Below are the code and all the weights of a small trained network. Each question names an input and a class and asks about switching units off, where a switched-off unit gives its printed mean instead of its output.

import numpy as np


def w(rows, s, z=0):
    codes = np.array(rows[::2]) - 128.0
    scale = np.full(codes.shape[1], s)
    scale[-1] = z or s
    return codes * scale


def f(y):
    return y / 2 * (1 + np.tanh(0.7978845608 * (y + 0.044715 * y**3)))


def log_softmax(a):
    a = a - a.max(-1, keepdims=True)
    return a - np.log(np.exp(a).sum(-1, keepdims=True))


def net(x, mask):
    res = np.array(x, float).reshape(1, 6) / 4 @ E
    y = f(res @ A[0][:, :-1].T + A[0][:, -1])
    res = res + np.where(mask, y, B[0][:, -1]) @ B[0][:, :-1]
    return log_softmax(res[-1] @ U[:, :-1].T + U[:, -1])


A, B = {}, {}
E = w([
[136,132,130,119,127,145,118,130,117],'x0',
[172,147,79,21,153,86,162,19,169],'x1',
[73,107,171,100,138,109,116,144,116],'x2',
[54,114,38,149,99,136,9,118,203],'x3',
[143,120,120,144,127,136,150,115,148],'x4',
[49,199,113,145,192,188,147,90,120],'x5',
],0.015)
A[0] = w([
[148,138,112,146,153,185,166,131,131,121],'neuron 0',
[112,55,103,222,182,188,70,127,130,116],'neuron 1',
[141,132,137,99,187,104,214,104,105,151],'neuron 2',
[153,147,128,137,193,106,148,63,127,125],'neuron 3',
[150,11,120,160,13,125,74,139,123,189],'neuron 4',
[86,117,65,64,137,126,82,102,204,57],'neuron 5',
[116,105,137,234,28,118,50,146,155,139],'neuron 6',
[206,80,144,111,87,60,149,112,75,165],'neuron 7',
[143,20,148,117,75,116,101,151,72,183],'neuron 8',
[111,154,68,76,83,132,60,81,180,100],'neuron 9',
[125,62,74,34,136,104,106,64,144,139],'neuron 10',
[93,150,173,141,116,156,172,176,57,139],'neuron 11',
[178,101,110,83,67,99,116,189,122,254],'neuron 12',
[128,199,156,90,228,148,180,59,95,120],'neuron 13',
[120,166,165,205,102,158,201,207,82,207],'neuron 14',
[154,143,190,173,122,141,165,197,101,189],'neuron 15',
[17,146,86,154,161,195,139,108,127,154],'neuron 16',
],0.011,0.0071)
B[0] = w([
[108,163,152,132,148,122,113,87,124,161],'neuron 0',
[98,202,81,91,84,82,8,186,91,207],'neuron 1',
[142,148,175,61,178,110,109,54,90,221],'neuron 2',
[84,169,133,72,133,112,154,128,110,186],'neuron 3',
[52,144,171,112,248,83,67,80,215,226],'neuron 4',
[113,64,124,249,121,202,159,85,105,204],'neuron 5',
[18,149,139,52,181,73,55,132,231,233],'neuron 6',
[187,14,179,92,154,54,205,188,155,227],'neuron 7',
[151,120,172,149,172,107,85,48,153,204],'neuron 8',
[160,143,105,204,169,158,108,81,154,212],'neuron 9',
[138,61,113,149,116,165,237,32,150,212],'neuron 10',
[91,103,90,146,123,177,170,104,103,214],'neuron 11',
[155,71,202,105,196,49,162,95,185,214],'neuron 12',
[26,221,141,57,136,68,134,55,144,242],'neuron 13',
[95,146,98,254,161,191,154,76,144,252],'neuron 14',
[188,86,105,246,153,204,144,81,124,229],'neuron 15',
[113,215,79,170,80,198,100,198,7,234],'neuron 16',
],0.0084,0.019)
U = w([
[173,49,133,189,144,114,150,112,166,220],'0',
[95,175,137,40,156,77,118,122,156,200],'1',
[129,157,92,183,92,158,186,111,85,163],'2',
[121,168,86,120,72,124,71,249,99,5],'3',
[203,68,163,32,96,65,195,133,114,20],'4',
],0.011,0.0028)

Each question gives the input, the list of numbers given to net, and the class t.
The units are the neurons (one row each of A and B). Each row of codes is followed by its name. A weight is (code - 128) times the scale printed after its matrix; where a second scale follows, it is the last column's (A, B and U).
mask holds one flag per neuron, in row order. A switched-off neuron (its flag False) gives its mean, the last column of its row in B, instead of its output. The means were averaged over made-up inputs and are rounded, as every weight is.
A unit's drop is (log p(t) with every unit on - log p(t) with that unit switched off) / (log p(t) with every unit on - log p(t) with every unit switched off).
The circuit of an input: a set's keep is (log p(t) with only the set's units on - log p(t) with every unit switched off) / (log p(t) with every unit on - log p(t) with every unit switched off). Starting from the 12 units with the biggest drops (on a tie, the unit counted first), units are removed one at a time, each time the one whose removal leaves the highest keep (on an exact tie, the one counted first), for as long as the keep stays at least 0.8.
units of the circuit, in order: the units of the circuit, biggest drop first
unit that matters most: the unit with the biggest drop
k most important neurons: the k neurons with the biggest drops, biggest first
drop when u is switched off: that unit's drop, to one decimal
input [-7,4,-6,-6,8,0], class 4: unit that matters most -> neuron 7
input [4,1,6,7,6,0], class 0: 3 most important neurons -> neuron 5; neuron 13; neuron 9
input [3,4,-2,-2,-5,0], class 4: units of the circuit, in order -> neuron 6; neuron 4; neuron 14
input [-5,-8,2,4,1,0], class 1: 2 most important neurons -> neuron 6; neuron 4
input [2,-5,2,1,0,1], class 3: 2 most important neurons -> neuron 1; neuron 10
input [1,-7,1,-1,-2,1], class 2: 3 most important neurons -> neuron 7; neuron 14; neuron 12
input [8,0,-6,7,-2,-2], class 1: 2 most important neurons -> neuron 6; neuron 15
input [3,-2,-6,1,4,0], class 1: 2 most important neurons -> neuron 16; neuron 5
input [7,0,0,0,6,3], class 2: 3 most important neurons -> neuron 6; neuron 4; neuron 1
input [5,-4,-6,1,4,-6], class 1: 3 most important neurons -> neuron 6; neuron 4; neuron 5
input [-4,1,-6,0,6,-4], class 4: 2 most important neurons -> neuron 14; neuron 15
input [-4,-1,-8,1,-6,7], class 3: 2 most important neurons -> neuron 10; neuron 15
input [2,1,8,8,-5,-8], class 0: 4 most important neurons -> neuron 5; neuron 10; neuron 13; neuron 9
input [1,6,4,1,7,-5], class 0: unit that matters most -> neuron 5
input [4,8,-5,1,1,-5], class 0: 4 most important neurons -> neuron 9; neuron 5; neuron 10; neuron 13
input [3,3,6,-7,4,-1], class 4: drop when neuron 7 is switched off -> 0.2
input [-3,-6,-3,1,5,1], class 3: drop when neuron 1 is switched off -> 0.3
input [-2,6,-7,-8,-8,-2], class 4: drop when neuron 7 is switched off -> 0.2
